How the elements are linked:
x795: !>x513, ^>x771, +>x81, &>x838, @>x398, ~>x386, §>x325
x879: !>x435, ^>x325, +>x102, &>x404, @>x766, ~>x343, §>x771
x435: !>x879, ^>x978, +>x835, &>x894, @>x882, ~>x783, §>x478
x858: !>x881, ^>x497, +>x995, &>x657, @>x16, ~>x373, §>x926
x414: !>x541, ^>x835, +>x978, &>x550, @>x481, ~>x887, §>x849
x374: !>x418, ^>x134, +>x908, &>x783, @>x613, ~>x894, §>x242
x998: !>x310, ^>x650, +>x766, &>x423, @>x102, ~>x697, §>x4
x887: !>x960, ^>x703, +>x3, &>x254, @>x259, ~>x414, §>x159
x12: !>x588, ^>x437, +>x726, &>x16, @>x657, ~>x187, §>x857
x526: !>x940, ^>x388, +>x736, &>x398, @>x838, ~>x897, §>x896
x3: !>x694, ^>x783, +>x887, &>x134, @>x228, ~>x978, §>x563
x881: !>x858, ^>x159, +>x560, &>x629, @>x566, ~>-, §>x703
x707: !>x174, ^>x58, +>x11, &>x478, @>x605, ~>x242, §>x894
x597: !>x437, ^>x588, +>x924, &>x784, @>x492, ~>x367, §>x494
x134: !>x877, ^>x374, +>x254, &>x3, @>x35, ~>x742, §>x986
x830: !>x642, ^>x427, +>x566, &>x376, @>x560, ~>x988, §>x501
x703: !>x926, ^>x887, +>x783, &>x908, @>x662, ~>x835, §>x881
x563: !>x386, ^>x560, +>x159, &>x986, @>x427, ~>x513, §>x3
x783: !>x343, ^>x3, +>x703, &>x374, @>x501, ~>x435, §>x560
x631: !>x944, ^>x284, +>x263, &>x481, @>x550, ~>x494, §>x367
x978: !>x325, ^>x435, +>x414, &>x742, @>x996, ~>x3, §>x513
x367: !>x736, ^>x495, +>x940, &>x925, @>x969, ~>x597, §>x631
x665: !>x925, ^>x4, +>x398, &>x736, @>x81, ~>x186, §>x650
x925: !>x665, ^>x616, +>x851, &>x367, @>x849, ~>x784, §>x481
x145: !>x228, ^>x164, +>x216, &>x688, @>x694, ~>x606, §>x378
x988: !>x283, ^>x851, +>x616, &>x605, @>x478, ~>x830, §>x882
x926: !>x703, ^>x960, +>x343, &>x684, @>x697, ~>x102, §>x858
x658: !>x11, ^>x119, +>x174, &>x373, @>x187, ~>x657, §>x518
x228: !>x145, ^>x501, +>x259, &>x35, @>x3, ~>x996, §>x427
x771: !>x478, ^>x795, +>x373, &>x174, @>x283, ~>x995, §>x879
x605: !>x388, ^>x940, +>x495, &>x988, @>x707, ~>x376, §>x449
x636: !>x613, ^>x688, +>x857, &>x164, @>x418, ~>x716, §>x726
x996: !>x606, ^>x882, +>x481, &>x263, @>x978, ~>x228, §>x851
x560: !>x995, ^>x563, +>x881, &>x242, @>x830, ~>x478, §>x783
x944: !>x631, ^>x423, +>x896, &>x650, @>x298, ~>x728, §>x736
x882: !>x766, ^>x996, +>x310, &>x449, @>x435, ~>x501, §>x988
x16: !>x566, ^>x186, +>x642, &>x12, @>x858, ~>x4, §>x697
x254: !>x236, ^>x908, +>x134, &>x887, @>x494, ~>x550, §>x492
x174: !>x707, ^>x838, +>x658, &>x771, @>x388, ~>x833, §>x404
x897: !>x924, ^>x726, +>x437, &>x378, @>x67, ~>x526, §>x688
x216: !>x259, ^>x697, +>x145, &>x728, @>x960, ~>x650, §>x186
x742: !>x962, ^>x894, +>x550, &>x978, @>x263, ~>x134, §>x58
x427: !>x378, ^>x830, +>x784, &>x924, @>x563, ~>x851, §>x228
x164: !>x501, ^>x145, +>x697, &>x636, @>x343, ~>x766, §>x642
x404: !>x894, ^>x962, +>x518, &>x879, @>x716, ~>x418, §>x174
x81: !>x849, ^>x373, +>x795, &>x119, @>x665, ~>x497, §>x541
x566: !>x16, ^>x784, +>x830, &>x588, @>x881, ~>x616, §>x662
x650: !>x481, ^>x998, +>x606, &>x944, @>x541, ~>x216, §>x665
x494: !>x728, ^>x854, +>x35, &>x259, @>x254, ~>x631, §>x597
x263: !>x896, ^>x449, +>x631, &>x996, @>x742, ~>x35, §>x940
x159: !>x497, ^>x881, +>x563, &>x492, @>x784, ~>x849, §>x887
x423: !>x284, ^>x944, +>x716, &>x998, @>x518, ~>x857, §>x187
x766: !>x882, ^>x606, +>x998, &>x716, @>x879, ~>x164, §>x283
x119: !>x969, ^>x658, +>x838, &>x81, @>x736, ~>x839, §>x298
x418: !>x374, ^>x877, +>x684, &>x343, @>x636, ~>x404, §>x833
x877: !>x134, ^>x418, +>x236, &>x694, @>x688, ~>x962, §>x67
x187: !>x495, ^>x736, +>x388, &>x4, @>x658, ~>x12, §>x423
x986: !>x67, ^>x242, +>x492, &>x563, @>x924, ~>x58, §>x134
x857: !>x854, ^>x728, +>x636, &>x697, @>x684, ~>x423, §>x12
x849: !>x81, ^>-, +>x513, &>x969, @>x925, ~>x159, §>x414
x481: !>x650, ^>x310, +>x996, &>x631, @>x414, ~>x259, §>x925
x541: !>x414, ^>x102, +>x325, &>x298, @>x650, ~>x960, §>x81
x657: !>x629, ^>x839, +>x833, &>x858, @>x12, ~>x658, §>x684
x102: !>x835, ^>x541, +>x879, &>x518, @>x998, ~>x926, §>x373
x4: !>x616, ^>x665, +>x283, &>x187, @>x373, ~>x16, §>x998
x694: !>x3, ^>x343, +>x960, &>x877, @>x145, ~>x325, §>x386
x736: !>x367, ^>x187, +>x526, &>x665, @>x119, ~>x437, §>x944
x513: !>x795, ^>x478, +>x849, &>x58, @>x851, ~>x563, §>x978
x839: !>x492, ^>x657, +>x67, &>x497, @>x437, ~>x119, §>x236
x518: !>x907, ^>x298, +>x404, &>x102, @>x423, ~>x684, §>x658
x894: !>x404, ^>x742, +>x907, &>x435, @>x449, ~>x374, §>x707
x962: !>x742, ^>x404, +>x298, &>x325, @>x896, ~>x877, §>x838
x284: !>x423, ^>x631, +>x449, &>x310, @>x907, ~>x854, §>x495
x662: !>x697, ^>x259, +>x501, &>x854, @>x703, ~>x310, §>x566
x495: !>x187, ^>x367, +>x605, &>x616, @>x11, ~>x588, §>x284
x728: !>x494, ^>x857, +>x688, &>x216, @>x236, ~>x944, §>x437
x325: !>x978, ^>x879, +>x541, &>x962, @>x606, ~>x694, §>x795
x259: !>x216, ^>x662, +>x228, &>x494, @>x887, ~>x481, §>x784
x851: !>x398, ^>x988, +>x925, &>x940, @>x513, ~>x427, §>x996
x697: !>x662, ^>x216, +>x164, &>x857, @>x926, ~>x998, §>x16
x378: !>x427, ^>x642, +>x186, &>x897, @>x386, ~>x398, §>x145
x343: !>x783, ^>x694, +>x926, &>x418, @>x164, ~>x879, §>x995
x11: !>x658, ^>x969, +>x707, &>-, @>x495, ~>x629, §>x907
x478: !>x771, ^>x513, +>-, &>x707, @>x988, ~>x560, §>x435
x854: !>x857, ^>x494, +>x613, &>x662, @>x908, ~>x284, §>x588
x684: !>x908, ^>x236, +>x418, &>x926, @>x857, ~>x518, §>x657
x995: !>x560, ^>x386, +>x858, &>x833, @>x642, ~>x771, §>x343
x310: !>x998, ^>x481, +>x882, &>x284, @>x835, ~>x662, §>x616
x373: !>-, ^>x81, +>x771, &>x658, @>x4, ~>x858, §>x102
x242: !>x833, ^>x986, +>x629, &>x560, @>x376, ~>x707, §>x374
x838: !>x58, ^>x174, +>x119, &>x795, @>x526, ~>x67, §>x962
x386: !>x563, ^>x995, +>x497, &>x67, @>x378, ~>x795, §>x694
x376: !>x726, ^>x924, +>x588, &>x830, @>x242, ~>x605, §>x613
x67: !>x986, ^>x833, +>x839, &>x386, @>x897, ~>x838, §>x877
x35: !>x688, ^>x613, +>x494, &>x228, @>x134, ~>x263, §>x924
x716: !>x449, ^>x896, +>x423, &>x766, @>x404, ~>x636, §>x388
x437: !>x597, ^>x12, +>x897, &>x186, @>x839, ~>x736, §>x728
x298: !>x550, ^>x518, +>x962, &>x541, @>x944, ~>x236, §>x119
x497: !>x159, ^>x858, +>x386, &>x839, @>x186, ~>x81, §>x960
x896: !>x263, ^>x716, +>x944, &>x606, @>x962, ~>x688, §>x526
x835: !>x102, ^>x414, +>x435, &>x907, @>x310, ~>x703, §>-
x388: !>x605, ^>x526, +>x187, &>x283, @>x174, ~>x726, §>x716
x186: !>x784, ^>x16, +>x378, &>x437, @>x497, ~>x665, §>x216
x940: !>x526, ^>x605, +>x367, &>x851, @>x58, ~>x924, §>x263
x613: !>x636, ^>x35, +>x854, &>x501, @>x374, ~>x449, §>x376
x58: !>x838, ^>x707, +>x969, &>x513, @>x940, ~>x986, §>x742
x501: !>x164, ^>x228, +>x662, &>x613, @>x783, ~>x882, §>x830
x629: !>x657, ^>x492, +>x242, &>x881, @>x588, ~>x11, §>x908
x588: !>x12, ^>x597, +>x376, &>x566, @>x629, ~>x495, §>x854
x924: !>x897, ^>x376, +>x597, &>x427, @>x986, ~>x940, §>x35
x449: !>x716, ^>x263, +>x284, &>x882, @>x894, ~>x613, §>x605
x969: !>x119, ^>x11, +>x58, &>x849, @>x367, ~>x492, §>x550
x642: !>x830, ^>x378, +>x16, &>x726, @>x995, ~>x283, §>x164
x283: !>x988, ^>x398, +>x4, &>x388, @>x771, ~>x642, §>x766
x907: !>x518, ^>x550, +>x894, &>x835, @>x284, ~>x908, §>x11
x688: !>x35, ^>x636, +>x728, &>x145, @>x877, ~>x896, §>x897
x833: !>x242, ^>x67, +>x657, &>x995, @>x726, ~>x174, §>x418
x236: !>x254, ^>x684, +>x877, &>x960, @>x728, ~>x298, §>x839
x398: !>x851, ^>x283, +>x665, &>x526, @>x795, ~>x378, §>x606
x784: !>x186, ^>x566, +>x427, &>x597, @>x159, ~>x925, §>x259
x492: !>x839, ^>x629, +>x986, &>x159, @>x597, ~>x969, §>x254
x960: !>x887, ^>x926, +>x694, &>x236, @>x216, ~>x541, §>x497
x616: !>x4, ^>x925, +>x988, &>x495, @>-, ~>x566, §>x310
x908: !>x684, ^>x254, +>x374, &>x703, @>x854, ~>x907, §>x629
x550: !>x298, ^>x907, +>x742, &>x414, @>x631, ~>x254, §>x969
x726: !>x376, ^>x897, +>x12, &>x642, @>x833, ~>x388, §>x636
x606: !>x996, ^>x766, +>x650, &>x896, @>x325, ~>x145, §>x398

The rows follow the links: the fewer symbols apart two elements are, the more alike their rows tend to be.

Each row is also shifted at random along 5 hidden directions that mean nothing.

Each row, then its element:
-35 -37 21 0 9 28 2 -48 16 -1 49 -16 -22 36 -44 56 36 -4 -4 -68 11 74 9 -9 -13 34 21 17 -49 31 -90 -7 -9 -2 17 26 22 47 -1 -4 5 -22 -31 15 -20 -45 24 7 48 -21 40 24 -36 -13 46 -37 -50 21 -35 39 48 -2 12 -1 41 -34 2: x228
-104 76 46 -61 -21 -20 17 32 19 2 44 -30 38 -2 -35 33 -30 8 -15 -10 -109 -78 -15 -61 -54 -27 -7 2 -3 -40 64 -19 -29 40 46 -52 -20 -6 -37 -20 -29 72 -37 31 10 51 -21 -18 3 53 -42 -20 1 30 -31 7 39 44 -30 -61 -11 -23 -46 -28 11 -18 19: x924
22 37 31 -19 10 14 -6 1 21 -12 20 -1 -25 -13 -19 19 -12 7 1 -24 -19 -9 4 -41 -21 -34 1 -19 -16 -41 33 -28 -11 13 11 18 -49 -12 -22 13 -20 49 -3 70 50 -14 -26 34 -33 41 -6 -23 19 33 16 35 -11 -7 -20 -21 4 3 -58 -17 28 -21 4: x839
44 -25 -7 -2 -40 -62 8 0 -5 51 -27 22 34 -3 1 -5 6 -5 -17 20 -10 2 -43 10 12 54 17 0 -9 71 -18 -12 -38 25 19 -18 26 -8 -14 -3 -24 5 27 -13 -28 34 23 -41 45 -52 -21 1 47 -4 -30 -2 -12 15 -7 2 -36 11 25 3 -19 -56 11: x988
-104 -48 -28 48 -15 23 -3 -17 -3 -1 13 11 24 40 -12 -2 24 0 -14 -1 49 55 -4 19 4 29 12 22 -38 22 -39 2 5 0 -3 22 35 47 19 -12 6 -52 20 -24 -46 -26 43 -31 42 -49 58 45 -12 -21 27 -34 -6 10 -6 28 0 17 36 2 -10 -8 6: x882
84 4 14 -8 -2 -84 20 14 5 24 8 16 52 -7 -15 40 -8 -5 9 -22 -30 -38 1 -3 0 12 37 28 0 53 26 -20 -50 18 24 -46 31 12 10 -5 -25 9 16 -67 -46 42 17 -29 22 -26 -46 15 17 24 -40 -3 30 43 -4 -41 36 8 3 5 21 -5 32: x427
45 -18 -22 14 -26 33 -23 -22 12 14 8 25 -7 3 14 27 9 1 18 -13 -1 43 2 14 1 43 -3 16 -21 24 -16 26 17 1 2 8 17 39 -10 -15 0 -8 -2 13 -23 -29 54 -28 38 -55 27 8 -23 -12 22 -31 -15 15 -29 37 36 -29 31 15 -11 1 14: x501
78 -11 44 -2 0 -17 21 13 28 16 -6 24 20 -6 -18 36 -28 -6 34 -45 -25 10 7 -20 -26 30 12 4 -62 30 50 -58 -47 56 16 -1 11 27 -22 11 -72 85 -3 46 -2 7 -33 -3 15 -18 -2 -6 49 -4 22 6 -48 3 -27 -20 34 9 -29 -4 42 -53 -7: x378
-45 88 35 -36 43 57 -14 20 1 -60 41 -23 -14 11 -7 8 -14 4 18 19 -42 -55 21 1 -18 -36 -29 -17 38 -113 61 11 20 -20 -17 -7 -21 -7 -20 15 10 41 -51 2 38 37 -47 0 -24 50 -16 -49 -7 -12 -2 -7 19 -19 32 -38 40 -47 -4 -13 -21 62 -1: x728
114 -31 -5 -6 -18 -119 64 -27 -18 83 -52 -7 -7 -36 5 11 -19 -37 -27 -11 -9 -13 -20 -12 49 13 63 -35 24 94 -53 -24 -60 -11 12 -26 9 -47 -23 52 -28 30 30 -9 -27 11 4 21 24 -22 -100 46 39 29 -5 45 -4 13 -9 -39 -35 31 -21 21 18 -128 -21: x849
-68 -69 52 23 44 46 -3 -32 -5 34 18 18 -82 15 9 16 48 17 11 -5 53 64 -11 26 -6 51 32 52 -5 54 -105 -35 -6 37 -6 52 7 -16 -5 10 -15 -13 16 -12 26 -67 3 7 -16 -34 39 -38 23 2 11 -39 -48 21 -5 38 18 1 -1 32 25 13 21: x642
-13 -50 11 8 0 -32 16 -29 1 17 -34 39 -6 -16 1 5 4 -7 18 4 5 47 -6 16 21 64 9 6 -36 47 -35 -10 -5 23 -31 4 27 -11 -29 59 -35 20 28 10 -4 -24 -5 -29 28 -46 5 -1 48 -43 46 29 -51 -36 -21 28 6 19 8 16 -2 -67 -31: x766
-46 -8 33 -24 28 26 26 -30 2 7 32 -65 -72 30 -19 -11 63 -36 -48 34 -19 27 -29 4 13 -4 17 4 0 -13 -119 18 16 -29 -2 -5 -20 -54 -38 47 41 19 -39 6 -8 -25 4 -10 13 32 -27 15 -44 -18 22 -21 -10 13 9 33 -35 -39 31 0 -4 -55 -43: x263
1 7 58 -24 -2 39 1 12 9 -6 6 -25 -12 16 -21 -10 7 -19 -17 9 -12 8 -9 -27 -11 -26 3 -21 -43 -39 10 -53 -27 12 -8 24 0 -7 -22 21 -30 64 0 66 24 -4 -52 -4 2 71 10 -16 28 4 26 -2 -45 -21 -7 -46 -26 6 -27 -23 17 -66 -19: x736
56 11 7 -19 -34 33 -20 -38 1 46 -1 28 -17 -1 -10 39 -3 -13 8 -24 -27 32 -9 -11 -7 62 15 -6 -2 41 -21 -22 -12 32 -5 14 14 15 -28 -32 -52 40 2 89 23 -38 28 -8 54 -27 4 -23 17 23 11 3 -34 24 -55 -5 12 -4 26 8 -16 -64 20: x566
115 29 -8 -6 -28 70 -10 22 22 -23 10 -29 22 45 -20 -33 14 -6 -35 19 -17 -3 -20 9 -14 -25 -23 -14 -12 -31 10 -13 4 -9 27 15 13 13 -4 -56 30 -13 -6 -2 -31 34 12 -34 7 11 45 4 -21 -31 -29 -40 -2 19 6 -4 -37 -4 22 -22 6 15 8: x940
81 38 -52 1 -32 -61 1 -17 -13 22 -20 36 19 -39 35 35 -20 -6 31 4 -26 -29 27 -3 24 37 19 -13 35 44 29 50 18 -27 -23 -32 1 2 -1 1 -22 0 15 5 -9 5 47 3 20 -45 -63 13 23 31 -6 38 23 -10 -10 -5 14 -12 13 20 -35 -2 0: x703
73 -20 23 11 41 -50 34 2 -8 22 -5 21 -28 -10 17 31 -8 -9 16 -39 33 -4 20 -10 17 26 34 6 7 49 -22 -34 -18 17 12 6 -6 -7 -1 21 -27 12 11 -10 18 -19 -18 50 -19 -23 -30 -8 23 23 0 17 -34 7 2 -13 18 33 -32 22 42 -24 6: x497
167 -15 -40 45 2 -10 1 4 9 -14 -15 32 49 -9 7 21 -24 -7 39 -67 43 18 48 8 7 10 -18 -2 -18 4 37 0 -5 3 -8 35 29 54 23 -8 -22 -21 -2 -5 -12 -34 1 21 -1 -37 21 29 20 1 41 8 -28 -33 -8 25 53 6 -15 16 40 11 -9: x960
-110 34 9 -29 -26 6 -36 5 -7 7 33 -2 27 -9 -7 37 -17 -7 -3 8 -46 -14 -16 -15 -36 -7 17 16 -3 -5 34 -18 -16 12 9 -16 -1 -17 -25 -29 -35 30 3 40 17 -7 -3 -15 43 21 -21 -29 34 33 -14 21 13 38 -33 -51 -6 -20 -5 -20 -43 -6 49: x588
238 -15 -18 9 -3 -12 -18 -13 1 4 -38 48 -6 -18 40 -21 -13 24 13 46 -7 -24 -18 13 10 24 -18 8 14 41 19 20 26 25 -5 -7 -26 -10 -22 15 -21 10 31 18 5 9 10 4 -35 -28 -4 -20 9 1 -10 28 8 5 -6 34 -26 7 -13 17 -35 21 0: x833
6 -57 -1 61 25 -2 5 45 4 -15 -11 18 34 27 -1 -16 19 9 -7 -31 83 28 10 32 -6 -22 -4 13 -23 5 2 -27 -34 9 21 44 -1 41 65 -19 19 -55 10 -68 -14 11 0 11 -42 -18 65 41 -17 -26 -19 -18 -15 -1 25 22 -9 52 -14 7 58 44 2: x795
-52 23 -9 -9 -24 61 -32 13 5 -5 11 -23 13 19 -5 -27 23 12 -46 37 4 27 -24 5 -7 -33 -4 7 1 -29 2 -23 19 -13 -3 17 0 -2 25 -53 29 -41 20 -6 -13 -14 17 -13 24 28 40 -19 -5 24 -23 -33 -2 22 28 -10 -66 -7 26 -20 -49 30 25: x495
5 21 -16 -11 14 10 25 26 -7 5 -25 -31 -17 17 -4 -28 5 -20 -38 7 13 -18 -15 30 2 -10 -20 -14 42 -5 -36 5 0 -13 26 -6 18 -3 16 -32 56 -5 -26 -51 -28 37 30 16 -33 -17 -6 17 -39 -2 -49 -28 33 27 13 -7 -30 21 16 13 31 14 -11: x513
142 -12 -13 25 2 -34 24 35 7 -8 -34 18 41 6 7 -42 2 3 -6 3 15 -18 -8 3 8 -28 -7 6 -14 0 13 -8 -16 14 3 -29 -7 -15 22 14 -10 0 13 -24 -9 36 -8 0 -34 14 -6 5 10 -25 -15 17 0 -5 13 2 -35 32 -16 -18 29 -7 -29: x838
160 -58 -23 43 -10 -56 20 24 -21 33 -22 -19 39 36 -6 1 8 -17 -29 -9 50 36 1 43 15 9 42 4 -6 54 -38 -30 -48 -13 12 22 56 18 54 -42 11 -96 20 -96 -74 20 41 -16 46 -48 21 38 6 11 -38 -30 -24 28 39 3 -9 32 40 20 8 5 24: x925
-56 -9 -10 19 14 -43 12 20 5 5 -7 -27 40 10 -17 -24 0 11 -49 8 -7 -40 -14 -15 -1 -58 14 24 11 7 1 6 -23 -15 25 -33 -11 -16 38 -15 38 -41 1 -69 -27 44 -4 10 -27 35 -9 34 -23 17 -56 -11 46 15 28 -24 -41 15 -7 -27 18 23 -5: x58
-119 113 -67 -19 -10 13 -36 40 4 -47 29 4 83 -21 16 10 -56 33 11 22 -44 -94 30 5 -21 -58 -42 -1 62 -81 136 50 35 -29 2 -70 -18 10 33 -58 8 -19 -22 -36 2 80 9 -9 -5 23 -41 -22 -7 25 -51 3 101 -3 21 -40 7 -40 10 -31 -64 122 39: x908
15 41 -22 1 -47 -31 14 33 12 -7 -13 5 69 10 -33 -16 -44 -19 -44 -18 -24 -31 -1 -58 -3 -42 -4 -38 -13 -18 68 -28 -27 -9 26 -20 5 1 7 -6 -19 32 20 32 -1 35 -17 8 19 49 -17 29 7 39 -15 42 0 6 -28 -64 -26 20 -42 -37 11 -51 -8: x969
-99 -58 12 29 45 -3 1 -39 -22 11 3 17 -66 -5 21 24 21 14 26 -35 46 49 31 23 18 21 37 21 18 27 -80 27 25 3 -27 24 -7 -7 15 35 11 -29 9 -26 26 -60 -10 45 -21 -13 -6 5 -9 25 29 -4 -5 -18 21 40 23 2 8 51 2 16 4: x926
85 28 39 -3 35 -1 16 11 1 -35 32 18 31 4 -8 2 -8 17 33 0 -23 -21 5 13 -25 -15 -18 17 -1 -48 44 25 -3 -7 0 -31 -3 6 -13 16 -6 12 -10 -34 8 26 -17 -24 -15 14 -9 -16 -7 -30 3 0 18 -26 9 0 30 -25 -4 -17 5 44 -9: x688
16 -9 -12 26 -39 -44 9 6 30 14 -3 35 33 -3 -34 42 -29 -13 -11 -67 -2 0 10 -35 -29 32 3 -14 -50 51 35 -16 -52 27 56 -22 13 47 -4 -17 -51 34 2 31 -13 -4 10 11 5 -17 17 40 14 22 -10 20 -3 30 -56 -22 24 27 -40 -6 66 -53 11: x563
-59 -7 -36 23 -37 -18 -18 3 1 12 -12 27 16 0 3 24 -26 21 2 -19 15 -12 11 2 -19 28 5 18 -4 66 -6 4 -8 25 18 -15 -14 12 15 -29 -9 8 10 -8 -12 3 27 16 -10 -39 12 9 -8 38 -29 1 13 45 -31 15 -1 19 -5 15 8 18 39: x560
106 25 24 -49 -32 80 -5 -17 13 12 10 -55 -29 26 -19 -16 25 -46 -39 9 -38 36 -26 -24 -2 -9 -7 -40 -9 -21 -39 -35 -4 3 3 25 2 -25 -42 -14 5 66 -18 107 24 -16 0 2 32 45 19 -5 -18 10 17 -6 -39 11 -38 -21 -32 -16 -1 -5 -11 -81 -14: x367

Start here and follow the symbols in turn, left to right. Where do you end up?
Answers are names.
-30 -12 -26 15 -39 70 -29 -16 0 -15 18 2 21 21 4 -32 31 6 -19 40 2 38 -7 7 3 -10 -10 10 -18 -37 -21 29 26 -28 -21 5 10 18 13 -33 36 -37 -4 -20 -34 -4 19 -43 16 0 52 3 -40 -20 -2 -39 8 4 3 50 -21 -24 41 -12 -46 44 0
+ § ! §: x423
-112 -8 11 9 -2 50 -22 8 6 2 4 29 -23 -3 11 7 -28 15 12 -36 31 9 30 -7 -42 7 -16 5 -13 0 41 -30 -3 28 11 48 -17 29 12 -32 -36 18 7 65 51 -38 -2 35 -28 -9 28 -24 24 32 5 4 -30 12 -36 10 16 13 -31 22 34 12 28
^ @ §: x216
78 29 -19 -37 -2 -116 42 26 -15 26 -27 -20 46 -2 3 20 2 -56 0 5 -29 -26 -4 20 42 2 33 -24 36 18 1 21 -19 -28 -14 -55 40 -7 -16 30 15 2 2 -67 -40 53 3 -28 51 -28 -88 25 13 -16 -16 24 25 -25 40 -38 2 -18 23 0 -12 -39 -7
^ ^ ! ~: x216
98 -31 -42 54 -1 -29 -14 -10 -13 -18 -23 52 31 -16 32 -18 -14 58 36 14 27 6 20 0 18 16 -4 48 -3 22 25 59 41 -4 -33 -5 -12 24 33 13 -13 -57 26 -34 -15 -13 18 -15 -28 -38 25 -9 -1 -13 7 11 26 -18 0 35 29 -23 11 -10 -34 76 5
! ~ + § + ~: x242
-220 16 -20 -1 -25 -11 2 -6 2 -2 -29 -4 3 -17 -4 -6 -4 6 -5 -5 -18 -15 3 -3 15 -1 -11 -25 16 -6 9 26 -2 -24 5 -23 -11 -5 -5 -1 12 14 -11 26 4 20 4 -1 -23 -3 -1 22 -23 -9 1 5 24 -6 -10 2 -8 1 2 -8 10 -12 -7
§ § @ ~: x501
-85 -13 30 -27 30 -27 20 -1 -20 39 20 -31 -31 4 -14 66 23 -8 -8 -37 19 17 1 7 -21 -12 27 21 16 32 -59 -37 -39 -6 34 15 -6 -17 -2 0 5 -21 -5 -45 4 -23 -2 22 17 7 -24 0 -7 42 -11 -21 10 57 5 -31 9 7 -10 23 34 -1 30
& + ~ ! +: x736
-33 27 8 -31 -20 29 10 -39 34 -9 42 -20 -15 -5 -41 42 1 -4 3 -43 -71 -25 19 -61 -12 2 -8 -20 -18 -15 -14 16 5 -2 23 -24 -17 -1 -34 13 -3 71 -46 98 26 -21 0 9 5 37 -13 13 -50 15 25 38 12 11 -69 -10 25 -37 -30 -33 12 -56 -31
§ + & !: x497
115 13 -44 0 -32 -18 -21 -1 -7 5 -26 -8 57 9 22 -23 -7 -5 5 51 -14 1 -22 10 29 -5 9 8 18 -23 7 23 22 -29 -33 -23 13 -7 18 -4 26 -55 36 -28 -32 25 41 -31 39 -12 -12 0 9 -7 -9 1 9 -15 34 22 -18 -19 58 -15 -66 21 3
& ~ ~ ! ^ §: x665
-6 -6 -20 -4 -2 17 1 8 1 -8 -34 -5 -51 -19 37 -55 0 -5 19 44 1 1 8 37 33 18 -31 -29 27 -20 -24 25 36 -17 -27 20 -9 -7 -22 15 20 32 1 0 17 -4 9 -2 -38 -23 4 -1 -2 -45 -2 7 1 -32 14 58 -1 0 27 24 -6 7 -33
& ^ § §: x962
-161 -10 -13 40 14 43 -12 0 3 -38 10 32 -16 3 9 5 -16 30 30 -41 25 6 41 2 -33 11 -32 11 -17 -15 28 11 21 14 13 16 -25 54 25 -20 -1 -12 1 7 6 -30 6 14 -38 -13 60 -3 -28 -8 17 -19 -13 -9 -10 37 50 -3 -5 14 28 52 4
~ ! ^: x978
73 70 -11 -39 11 -55 4 4 -27 -14 28 -37 36 -26 -10 37 -4 -4 10 21 -55 -59 -13 6 2 -15 14 23 53 -42 31 37 3 -23 -2 -60 -7 -26 0 12 27 -8 -28 -78 -23 48 2 -22 28 17 -84 -10 -10 12 -48 -4 61 10 46 -47 21 -54 19 -11 -59 57 16
§ @ ! ^: x657
71 -6 -33 39 -10 63 -17 53 17 -30 -37 32 71 24 29 -48 -3 7 17 32 54 18 8 53 -14 0 -37 6 -1 -26 72 -25 16 18 3 42 41 64 30 -55 1 -41 29 -54 -32 55 28 -41 -22 -47 74 -20 12 -54 -42 -62 -13 -9 35 31 -12 25 45 19 -15 80 33
~ ^ ~ ~ +: x186
-105 23 36 -33 35 -22 47 37 -13 24 -24 -38 -53 -28 1 -34 3 -25 -15 18 5 -59 6 12 10 -34 -9 -10 66 -3 -7 -3 -30 -14 2 18 -2 -45 -14 15 18 31 -29 -38 25 32 -45 39 -56 32 -64 -23 -3 4 -36 21 12 -7 39 -29 -31 28 -15 18 35 6 -12
^ § ~ & ~ &: x102
61 -5 31 -15 33 -43 36 -10 6 -1 4 15 -3 -25 -2 39 -10 -22 44 -15 -21 -28 4 19 -8 26 18 4 -13 27 -4 -3 -22 12 1 -15 3 14 -29 40 -36 38 -6 -37 1 14 -7 -8 5 -26 -53 -3 20 -37 9 22 -5 -33 0 -3 48 -9 -10 10 25 -28 -22
@ ^ @ ! §: x830
